Here are made-up objects, facts about them, and rows of numbers that follow some of those facts. Name the object behind each unnamed row.

How the objects are related:
Δ: comes just before; φ: uses; Π: points at
vurazo Δ nodru; truklim Δ nisa; letune Δ tibrak; plaklide Δ plirum; drebi Δ rebil; zegrek Δ skobru
klaril Δ poflal; drapuflon Δ madok; grovel Δ repli; tefeklo Δ vurazo; sevem Δ sunir; mozun Δ vodem
sunir Δ ploplagruk; grumo Δ verun; fludru Δ trepu; klefle Δ gruzen; poflal Δ batal; plirum Δ mivu
tafor Δ drapuflon; boklo Δ fliklo; flodrok Δ kiris; steplo Δ stupiru; tezin Δ droko; salu Δ mases
firos Δ brekleski; zurur Δ gavu; vibrigrom Δ mavur; klebro Δ grovel; sefak Δ drokom; sotra Δ trofum
trafum Δ tabil; badis Δ tegrul; dregun Δ graskam; drebis Δ zuzos; gidrebre Δ klebro; kliban Δ dile
flogifis Δ bradrun; drasos Δ boma; sido Δ badrin; feterun Δ plivu; degrer Δ flaper; zetum Δ klaril
kedo Δ pelo; tabil Δ pabok; sitro Δ pidril; drokom Δ setra; vuni Δ pogu; gruflom Δ tirum
verun Δ tenu; zuzos Δ mebom; drorine Δ tafor; stekli Δ flidra; fliklo Δ boskos; pida Δ vuni
dropabruk Δ gramel; pluga Δ firos; plodra Δ trudolil; boskos Δ pudram; bestan Δ klefle; lafloski Δ flogifis
mupo Δ stekli; suplok Δ dropabruk; setra Δ letune; trepu Δ neliplel; dadom Δ sevem; skoga Δ bruskin
migror Δ sido; skedras Δ migror; graskam Δ mozun; pabam Δ kedo; dretris Δ badis; nisa Δ klotes
ploplagruk Δ godrek; sitreda Δ drebi; sutul Δ gruflom; mavur Δ varak; setek Δ kliban; muro Δ truklim
dile Δ flodrok; mivu Δ tefeklo; pidril Δ suplok; kluskovak Δ degrer; dripu Δ lafloski; baklozes Δ vibrigrom
pabok Δ zurur; tirum Δ plotok; klotes Δ skoga; gruzen Δ bropem; brekleski Δ pida; mases Δ lutu
trofum Δ boklo; dosul Δ potrusik; brudro Δ ziva; flidra Δ kluskovak; gavu Δ plogilin; mebom Δ fludru
trudolil Δ trukin; madok Δ dosul; novar Δ zetum; sekini Δ sutul; kiris Δ pubrar; godrek Δ lesu
flategrel Δ pabam; grobam Δ sekini; skobru Δ brafivuk; plivu Δ drasos; repli Δ zegrek; truklim φ gutum
plaklide φ gramel; drebi φ poflal; klaril φ trafum; skupel φ rebil; plotok φ dregun; gramel φ lozeskar
sunir φ gegram; kaplel φ brekleski; rebil φ sutul; poflal φ sotra; plirum φ plaklide; tafor φ plogilin
flidak φ plotok; baklum φ dretris; boklo φ lufi; runim φ firos; droko φ plirum; firos φ repli
zurur φ pelo; vibrigrom φ potrusik; lutu φ skobru; sefak φ nisa; sotra φ klaril; tibrak φ flaper
varak φ neliplel; trafum φ plivu; badis φ goto; dregun φ tafor; drebis φ mases; kliban φ sido
degrer φ kladir; gutum φ varak; lufi φ drorine; kedo φ runim; tabil φ flategrel; famos φ sunir
drorine φ mivu; stekli φ drebi; fliklo φ pabam; pida φ verun; kosta φ kliban; mupo φ kosta
dosok φ fliklo; nodru φ flidra; pelo φ droko; pabam φ setek; lesu φ trukin; ploplagruk φ truklim
sutul φ mozun; skapa φ gavu; setek φ drebis; mivu φ dosok; dripu φ pida; pabok φ nodru
kladir φ dosul; brekleski φ skedras; mases φ grobam; dosul φ vibrigrom; brudro φ drapuflon; flidra φ setra
neliplel φ tibrak; mebom φ badrin; lozeskar φ dripu; potrusik φ ploplagruk; sekini φ stupiru; gegram φ kedo
flategrel φ zurur; grobam φ klotes; plivu φ degrer; repli φ sefak; vurazo Π bruskin; vurazo Π goto
vurazo Π kaplel; truklim Π flogifis; letune Π flogifis; letune Π drorine; zegrek Π skupel; zegrek Π setek
zegrek Π runim; zegrek Π trudolil; tenu Π brafivuk; skupel Π batal; skupel Π runim; drapuflon Π goto
drapuflon Π gidrebre; grovel Π grumo; grovel Π pelo; tefeklo Π ziva; sevem Π runim; sevem Π tafor
sevem Π baklum; gramel Π tezin; ziva Π brafivuk; grumo Π batal; grumo Π vibrigrom; fludru Π batal
fludru Π zegrek; fludru Π gavu; fludru Π boklo; klefle Π dadom; bradrun Π droko; bradrun Π lozeskar
bradrun Π boma; bradrun Π varak; bradrun Π tafor; bradrun Π kaplel; poflal Π bropeper; tafor Π sekini
baklum Π trudolil; flaper Π skupel; flaper Π pabam; boklo Π trudolil; boklo Π lesu; steplo Π bropeper
runim Π flogifis; runim Π klaril; droko Π boklo; tezin Π zegrek; tezin Π dropabruk; salu Π bestan
klebro Π drapuflon; lutu Π brafivuk; sotra Π kosta; tibrak Π flogifis; varak Π trudolil; tranis Π badrin
tranis Π vibrigrom; tranis Π badis; badis Π bropeper; dregun Π bruskin; dregun Π lozeskar; gidrebre Π skupel
gidrebre Π varak; brafivuk Π klaril; kliban Π droko; pubrar Π gruzen; pubrar Π skoga; flogifis Π klaril
sido Π skupel; sido Π sitro; feterun Π batal; feterun Π lufi; feterun Π kliban; degrer Π gesko
gutum Π pogu; zetum Π boklo; boma Π pudram; tabil Π runim; bropem Π drokom; bropeper Π letune
bropeper Π mupo; bropeper Π ziva; sitro Π pabam; sitro Π tenu; sitro Π kliban; bruskin Π plotok
bruskin Π varak; bruskin Π pubrar; drokom Π batal; drokom Π trudolil; drokom Π flidak; gruflom Π boklo
zuzos Π salu; drorine Π trudolil; drorine Π klaril; drorine Π brafivuk; stekli Π dile; stekli Π flidak
dropabruk Π klaril; pluga Π stupiru; bestan Π runim; bestan Π brafivuk; bestan Π plogilin; lafloski Π zurur
plogilin Π batal; plogilin Π lutu; tegrul Π pluga; tegrul Π tenu; trepu Π drorine; skoga Π skapa
skoga Π tefeklo; skoga Π lesu; brital Π kladir; migror Π pabok; migror Π vagun; migror Π drorine
migror Π drokom; skedras Π trepu; greskalir Π kaplel; graskam Π tenu; graskam Π boklo; pabam Π varak
dretris Π letune; dretris Π sitro; lesu Π setek; lesu Π trudolil; vodem Π trudolil; ploplagruk Π grobam
ploplagruk Π klefle; ploplagruk Π dosok; batal Π setek; batal Π trudolil; batal Π flogifis; batal Π boklo
skapa Π klaril; setek Π klaril; dile Π droko; dile Π dadom; dile Π kliban; dile Π kladir
badrin Π pubrar; baklozes Π pudram; kladir Π pubrar; brekleski Π gesko; pogu Π brafivuk; pogu Π sekini
mases Π skoga; trofum Π pabok; brudro Π pudram; flidra Π letune; flidra Π neliplel; gavu Π lesu
neliplel Π sido; trudolil Π flogifis; trudolil Π klaril; lozeskar Π mupo; potrusik Π bestan; potrusik Π pabam
potrusik Π degrer; potrusik Π drapuflon; sekini Π mupo; gegram Π letune; gegram Π migror; gegram Π grumo
gegram Π brafivuk; gegram Π klefle; flufil Π tenu; flategrel Π skoga; flategrel Π vagun; betrom Π trudolil
plivu Π fliklo; plivu Π sitro; plivu Π drorine; repli Π bruskin; repli Π dile; repli Π goto

Named rows:
[ 2 13  0  3  4 13  5  5 -6  2  9  8 -1 -7  4 -1 12  3 -5  0 -8 -9 -8 -1
 -1 -3  5 -6  6  6 13] -> pelo
[  3  -2   1  -2   5  -2   5   7   4  -8   0  -7   1  19   4  -2   7  -3
   2 -11   4   8  -1  16  -5   8  -7   1   8   6  -1] -> betrom
[ -4  -7  -2  -3 -11  -2  -8  -6  -7   0  -9   1  12 -19   1 -12  -8   3
   5  -3   4   3   7  -5   3 -10  -4  -6 -17  -1   6] -> novar
[  4   6  -9  15   6   2   3   5   1  10   2   2   0  -5  -5   5   0   1
   3   4  -6   2  -8 -16   1 -10 -12  -3   6  -3   2] -> godrek
[ 2  4  3 -2  0  0  9 -1  7 -2 12  2 -9  1  1 12 14 -5 -2  3  2 -6 -4 -2
 -5 -4  0 -2  9 10 -4] -> tefeklo
[ -3  -5  -2   4   6   6  -2   6  11  17   0  -6  -4  -5  -2   1 -11   1
   1   3  -2  -5  -1 -13   0  -7   3   5  11 -10  -8] -> boma
[ -1  18   9  14  21  -6   8   3  -3  19   3   5 -30  11  -1  -3  -2  12
  -1  22   5  11 -17  16 -17   0  -8   6  20  14  17] -> gavu
[  2  -2 -10   0  12   5   4   7  22   9   6 -13  -8  11   9  -4 -24 -12
  -3   3   4   5   3 -14 -10  15  -4   6  13  -5 -26] -> bradrun
[  2  -2  -2   8  -4   0  -5  -2  -2   8  -1   2   7 -16  -5  -2  -3   4
   4   2  -3   4  -3 -10   3 -13  -6  -5  -5  -6   6] -> drasos
[  2  13   4   5   8   4   9   1   2  -7  11   5  -8  15   6  12  15  -5
  -4   5   1  -3 -16   0  -8  -2  -7   7  11   6   0] -> skoga
[  2   5   5   2   4  -8   5   2  -1  -3   3  -2 -10   8  -2  14  11   1
  -2   2  -2  -7  -3   6  -1   1  10  -3   9   7   5] -> letune
[ -6   7   3   7  11  15  10  -9 -10  10  30  11  -9 -10   7  -9  11 -11
 -13  -9  -2  -9 -12  -3 -21   3  -1   9  11   2   3] -> badrin
[ -5  -5  11 -15  -2   4   0 -12  -6 -10   1  10  -3  -9  -2   5   9  -3
   1  13   5  -2  -2   9   8 -13   2   9 -10   4  -1] -> vibrigrom
[ -2  -4   0 -14 -21   7   1 -11   2 -12   2   4   3  -3   6   4   2 -10
  -3  -1   7   3  -5   6  -7  11 -13   2   2   8   5] -> mases
[ -1  -5  -2  -1 -17   3  -8  -4  -2   6  -4   3   6 -16  -5  -3  -6   5
   5   0   1   2   1  -6   4  -9 -11  -8 -10  -3   7] -> firos
[  4  -2  -3   5   3  -8   6   6   4   4  -2  -8  -2   4  -5   1   0  -7
   3  -6   5   7  13   9   5  14  10 -11   2   6  -7] -> flufil
[ -1   9  -7 -20   9   7  -1   8   5 -27 -19  -1  13   6   6  -9  -5  -7
   4  17   1  17   8  -2   7  15   0   4 -14   6 -18] -> stekli

Which object is each row?
No name comes twice in this set of rows, the named rows included.
[  4   2 -10  -9  -2  -2   2  11   8 -24   0 -11  16  -5  17 -13   5   7
  -7  -8   5   1  -5   7  -3  11  12  -9   8  15  13] -> tabil
[  3 -14   3   0   5  -7   8  -5  10   3   7  -7  -9  -5  -5   9  -5 -16
   6   3  10   6   6   7   4   1  -2  -5   5   3 -12] -> gutum
[  0  18   4   2  20  25  11   1   3   6  12  13 -13   6   1  12  16  -7
  -4   9  -9  -4 -17  -9 -11  -5  -9  17  13  -2 -10] -> pubrar
[ -1   5   1   3  -5  25   1   1  -3  11  -6  12   5 -13 -17   3   7  -4
   7   7 -12   1   8   4  14  17   3  -4  -8  -2  -3] -> dosok
[  4  15  -9   1  10   2   8   2  -5   3 -11  10  -3  11 -10  -2 -11 -19
   5  17  -5  13   9 -11   2  14 -10  -2 -10   0 -14] -> ploplagruk
[  3  14   2  28  27 -40  11  -1  -7   0  20   0 -16  35   1  10  15 -10
  -6 -15 -10  -8  -2 -10 -14  -7   5   3   9  -2 -13] -> plogilin
[ -6 -10  -2  -6   3   2  -8   5   3   2  -9  -7   4   7   6 -12 -16   4
  -3  -5   3   1   2  -1  -4   9  -1  12   0  -6  -7] -> klebro
[ -8  -4  17  -4  39   5  -5  14   7   3   1  -5  -9 -19   7  -8   1  11
   9  21   3   4   5  11  17 -26  18  25   1  -9 -20] -> kaplel
[ -1  -6  -2  -2 -13 -14  -4  -7  -5   0  -6  -5   8 -17  -5  -8  -9  -1
   0  -1   4   1  15   0   8   4  11 -13 -12   3   5] -> pluga
[ -7 -12   2 -16  -4  -3 -10   0  -3  -7  -8  -7   3   6   8 -13 -13   6
  -5  -7  10   0   5  11  -4  11   4   8  -4   1   1] -> gidrebre

Now the same objects, written a new way:
Some objects and their rows:
[ -6  -4 -11   7 -18  11  -1  20 -10 -13   2   8  12  -8   1  11 -20   8
   8  -3  -2  -3  11 -17  13  -6  -2] -> bestan
[ -3  -9   1 -16 -10  10   0  21  -6 -23  -8   0  10  13   3  -8 -16  -1
  10   7  -2  15   6 -12  -4 -12   3] -> batal
[ -4 -12  -1  -6  -9   6   1  17  -5 -20  -8   7   9   6   6   1 -20   8
   6  -2  -9  -3  14 -19   0 -10   1] -> drokom
[ -7  -6   9  -2 -23  -1  -4  34  -3   4  -4   9   2  18  -4   1 -21   2
   9  16   5  23   3 -16 -11 -14 -15] -> nodru
[-10  -4  -2  -3 -13   9  -4  26  -8 -16   0   3   2  -1   7   5 -24   8
  11   5  -9   3  14 -16  13  -5  -3] -> graskam
[  0  -7  10   2 -31  -2   1  39  -1   3 -10  15   5  11  10   6 -23   2
   2  17   0  13   2 -16  -4  -5 -13] -> pelo
[ -1  -3   8  -1 -20   8   4  37  -5 -18 -13   7  -7  -5  26   7 -27   1
  11  14  -7  12   6 -18  15   7   0] -> droko
[-13  -9   2   5 -17  -9  -8  18 -10  10  -3   9  -8  12   1   6 -25   3
  -1  26   6  14   7 -16  -8 -11  -6] -> fliklo
[ -1 -10  -8   1 -14   3   1  26  -8 -12   1   6   6   0   0   4 -19   8
   5   0  -8   1  13 -14   3 -10  -2] -> sevem
[ -8  -9  -1  -3 -26  -1  -7  26  -2   1   4  10   7  12  -1   3 -24   7
   4  12  -4   4  13 -12   0  -8 -16] -> mavur
[ -3 -15  15  -2  -6  12   3  30   3  -5  -1   9  -5  -7  -9   3  -9   1
  16   8   0  20   9 -14  -5 -22 -12] -> degrer
[-11 -17  10   5  -1  12  11  31  -4   0  -5  -1   6   6  -7   7 -14  -3
  18   0  -3  30   2 -11  -5 -13 -13] -> potrusik
[ -7  -9  -1  -3 -26  -3  -7  26  -3  -2   4  10   7  12   0   3 -24   8
   5  12  -5   5  13 -12   0  -7 -15] -> mozun
[ -4 -10  -8  -7 -13  11   0  36 -11  -9  -4  -1   8  11  -7  -5 -16   5
   8   3  -2  20   0 -14  -3 -21  -6] -> flaper
[-11  -3   6  -8 -10   6  -3  41  -6  -9   6   0  -3  11   1   0 -15  10
   7   6 -13  16   9 -11   3 -18  -2] -> skoga
[ -3 -10   4  11 -22  -9  -1  24  -3   4  -2  18   2   7   2  13 -27  10
   3   4  -4  -3  18 -24  -5  -7 -15] -> mupo
[ -6  -9  -2  -5 -12   7  -1  31  -8 -11   0   4   5   7   0   0 -16   9
   7   2  -7   8   8 -15   2 -18  -4] -> bropem

Name these rows:
No name comes twice in this set of rows, the named rows included.
[  1 -15 -14  -2 -15   8   2  27 -10 -13  -2   4   7  -1  -3   3 -20   6
   9   3  -4   7   7 -14   2 -14  -4] -> sido
[  1  -1  -2   5  -7   5   4  34 -13  -9  -3   2   4  15  -4   0 -17   2
   3  -8  -1  27   6 -19 -12  -5  -5] -> tibrak
[ -4 -10 -12   3 -17   7   0  25 -11 -13   1   5   4  -7   4   8 -24  10
  10   0  -8   0  14 -16  13  -6  -4] -> sitro
[ -4  -6  -1   4 -14   5   0  32  -9 -13  -3   4  -7  -4   9   9 -27   4
  15   5  -3  15  14 -20   7   0  -3] -> kliban
[ -7  -8   1   9  -6  -3   0  25 -13  -4  -1   6 -12   0   6  11 -22   7
   5   9  -5  10  14 -19   0  -9   3] -> mases
[ -8  -5   2  12 -20  -1   1  34  -8 -12   4  11   5   7  -2  14 -17   8
  28  -1   2  11  12 -28   3 -18  10] -> gegram
[ 11 -21 -11   4 -12   5   4  23 -13 -12 -10   9   7  -2  -1   1 -20  -4
  15   0   6  16   5 -20  -2  -8   3] -> skupel
[ -6 -16  -6   8  -3  -3   3  15 -17  -2  -8   6 -10  -1   4   9 -22   7
   2  11   0   5  10 -21  -3 -15   7] -> pabam
[ -6  -6   7   4   3   5   4  23 -13 -14 -19   2   8  26   4  -3 -23   5
   5 -26  -6  17  11 -29 -17  -2  -7] -> varak
[ -8  -7   8 -10  -7   6   0  23  -4 -18  -5   5   7  15   3  -3 -14   8
   5   1  -8   4  10 -17  -3 -16   1] -> vodem
[-12  -6   5 -10 -10   9  -4  35  -5 -14  -2   1   1  11   2  -3 -16   8
   9   7  -9  13   7 -14   3 -17  -4] -> gavu
[  3   5   5   9 -12   0   0  30  -8 -11  17  11   1   4   4   8 -11  -1
   4  -2  -3  20  11 -12  -2   1   8] -> skapa
[ -9  -7  -4  -2 -14  10  -2  30  -8 -11   2   4   4   1   1   6 -19  10
   8   3  -7   6   9 -15   9 -12  -4] -> tegrul
[  4   0   2   3 -10   9  -7  39  -8  -9  -5  12 -10   4  -7  -2 -15  12
   2 -11   2  10  13 -31 -10 -19 -10] -> poflal
[ -4 -11  14   0  -3   1   0  20  -6 -16 -11  13   4  14   8   0 -16   4
  10  -7  -4   5  12 -24  -5 -12   6] -> baklum

The same objects again, as new rows of numbers:
Known rows:
[ 3  0  3  4  1  4  0  6  3  1 -2  4 -2 -1 -1  1 -2  2  2 -4  6 -2  6  4
 -1  0  6  0 -3  4  0  6 -1  0 -2  1 -1  1 -3  0 -1] -> droko
[ 0 -1  3 -3  4  0 -2  0  2 -1  0  6 -1  3 -1 -3 -2  0  5  1  1  2  0 -5
 -1 -1  2  0 -1 -1  1 -2 -3  2  1  3  6 -5  4 -2 -1] -> kaplel
[-1 -1  2 -1  2  1 -1 -1  0  2 -1  0  0  0  0 -2 -2  1  3  2 -1  1  0 -3
  0  0  0  0  0  0  0  0  1 -1 -1  1  0 -1  1  0 -2] -> skapa
[ 0  1  3  0 -2 -1  2 -2  4 -1  2  2  3  2  1 -2  1 -4  3  0 -5 -1  0 -2
  0 -2 -2  1  4 -2  0 -2 -1 -2  1  0 -1  2  0  2 -1] -> gavu
[-1  0  2  0 -1 -1  1 -1  2  0  2  1  2  1  1  0  0 -2  2  0 -3  0  0 -1
  0 -1 -1  1  2 -1  0 -1  0 -2  0  0  0  1  0  1 -1] -> tefeklo
[ 0 -1  2 -2  2  1 -1 -1  0  1 -1  0  0  0  0 -2 -1  1  2  1 -1  0  0 -3
  0  0  1  0  0  0  0  0  0  0  0  0  0 -2  1  0 -1] -> foger
[ 2 -3 -6 -3  0  8  2 -4  2 -3 -6 -7  3 -5  8 -1  0  4 -5 -4 -1 -1  8 -6
  3  8 -4 -3  1 -3 -3 -4 -1 -1 -1 -1 -8 10 -1  1  6] -> tegrul
[ 0 -2 -1 -1  0  3  1 -2  2 -2 -2 -1  1 -2  3  0 -1  1 -1 -1  0  0  4 -2
  1  3 -1 -1  0 -2 -1 -3 -1  0 -1  1 -1  3  1  0  2] -> tenu
[ 0  1  2  0 -1 -1  1 -1  4 -2  3  3  3  2  1 -2  1 -3  2 -1 -4 -2  0 -2
  0 -3 -2  1  3 -2  0 -2 -1 -2  2 -1 -1  1  0  1 -1] -> tirum
[ 1  0 -4  1 -2  3  3  1 -4  2 -2 -6 -1 -2  1  2  0  3 -4  1  1 -1 -1  0
  0  2 -3 -1 -1  2 -1  2  3 -1 -2 -2 -5  1 -4  3 -1] -> zetum
[ -6  -3   4   2   1 -14  -4   9  -2   6   7   1  -3   5  -1   7  -8  -8
  14   4   9   3  -7   5  -3   0  11   4  -5  -2  -2  -2   2   4  -5  10
  12  -8   2  -2   0] -> grobam
[ -7   8   8   0  -3 -13  -2  -1  -2   5   4  -6  -2   0   1   1   1  -6
   7  -1  -2   1  -6  11  -3  -5   0  -6   4   1  -1   5   1  -8   2  -1
   2  -3 -10   0   0] -> ploplagruk
[ 0  0  1  0  0  1  1 -2  0 -1  1  3  1  0 -1  0  1  1 -2  1  0  1  1  0
  1  0 -2  2 -1  1  1  0 -1  3  1  0  1 -2  2  1 -2] -> drapuflon
[ -1  -1  -7   2   2   4   5   1  -5  -1   3  -3   4  -2  -8   2  -2  -1
  -3  -2  -2   0   1  -3   3  -2   8 -11  -1   3   0  -6  -1   3   0   0
   8  -3   1  -2  -4] -> tafor
[-3  2 -9  2  0 -2 -4  0 -1 -1  0 -7 -2 -2  0  0  2  5  2 -3 -4 -3 -3  1
 -2 -8 -6  5  1 -4  2  4  0 -6  1 -5 -5  6 -5 -1 -4] -> poflal
[-2 -2 -1  1  0  1  1  1 -3  2 -1 -2 -3 -2  0  4 -3  3  1  2  4  3 -1  2
 -1  3  1 -1 -4  1 -1  0  0  2 -3  3  3 -3  0 -1 -1] -> grumo
[-1 -3 -2  3  0  0  1  1 -4 -2 -4  1 -8 -1  0  4 -1  4 -3  2 -1  1 -3  5
 -6  6  1 -3 -2  5 -2 -2  3  1 -3  2  0 -1  8 -3  4] -> sefak

Rows to name:
No name comes twice in this set of rows, the named rows included.
[ -3   5   2  -2  -1  -4   0  -6  -6   3  -2 -10  -2  -4   2   1   3   1
  -6  -1   3   1   0   9   0   3  -3  -6   0   3  -2   4   0  -2   1  -3
  -3  -2  -8  -1   3] -> truklim
[-3 -2  6 -1  3 -2 -3  0  3  1  1  3  0  1  0 -2 -4 -1  7  1  0  3  1 -3
 -1  1  3  1 -1 -2  0 -3 -2  1 -1  4  5 -3  5 -2 -1] -> vagun
[-2 -3  1 -2  1  1  0  1  0  0 -1  5 -3 -1  0  2 -4  4  4  3  6  6  0 -2
 -2  4  0 -1 -5 -2  0 -1 -3  4 -2  7  8 -5  3 -1  0] -> mupo
[ 11   6  -7 -10   5  -1  -1   3   4 -11   4  19  -4  13  -4  -9   3  -4
   2 -10  -2  -5  -5 -14  -6  -9   2  -8   3  -1   0  -2  -9   2   8   2
   6  -3  -4  -2   7] -> pudram
[-4 -2 -7  2  2 -1 -5  1 -1 -1 -1 -3 -4 -3 -1  2 -1  7  3 -2  2  1 -1  1
 -3 -4 -2  4 -3 -3  2  2 -3  0  0  0  3  2  0 -4 -3] -> drebi
[-2  0 -9  2  1  0 -3  2 -4  0 -2 -7 -4 -3 -1  2  0  7  1 -1  1 -1 -3  1
 -2 -4 -4  4 -3 -2  1  4  1 -3 -1 -2 -2  3 -4 -2 -3] -> stekli
[-5  4  2 -1  1 -7 -5 -5  3 -2  3 -2  0  0  2 -3  3 -2  2 -4 -3  0  0  5
 -1 -5 -3  1  4 -3  2  1 -5 -3  5 -3  1  2 -3 -4  1] -> dosul
[-3  0  2  1 -1 -3  1  3 -1  3  1  0 -2  0 -1  4 -4 -1  6  2  2  2 -3  2
 -2  0  2 -2 -2  0 -1  1  1 -1 -3  4  4 -3 -1  0 -2] -> klefle
[ 4  2 -3 -3  2  3  0  0 -3  1 -2 -2 -1  1 -1 -2  2  2 -3  0 -2 -3 -2 -4
 -1 -2 -2 -1  0  2 -1  3  3 -1  0 -3 -5 -1 -3  2 -1] -> greskalir
[ 3  0 -1  4  0  5  2  6 -2  4 -4 -4 -3 -4  0  3 -1  5 -1 -1  5 -2  3  5
  0  2  3 -2 -4  5 -1  7  3 -1 -4 -1 -4  1 -6  2 -1] -> flategrel
[-1 -2  2  2  2 -1 -1  0 -1 -2 -4  1 -6  1  1 -1  0  1  0  2 -7 -2 -3  2
 -7  3  1 -2  3  6 -2 -2  4 -3 -2  0 -4  0 11 -3  4] -> runim
[ 0  0 -3  1 -2  1  2  1 -4  3 -1 -6 -1 -2  0  3 -1  2 -1  2  1  0 -2  2
  0  1 -2 -2 -1  1 -1  2  4 -2 -2  0 -3  1 -4  3 -2] -> trofum
[ 2 -2 -3 -1  1 -6 -2  3 -1  1  5 -2  3  4  2  1  0 -7 -1  0  5 -4 -1  0
  1  1  3  8 -2 -2 -1 -4  1  5 -1  0 -2  0  2  0  3] -> mivu

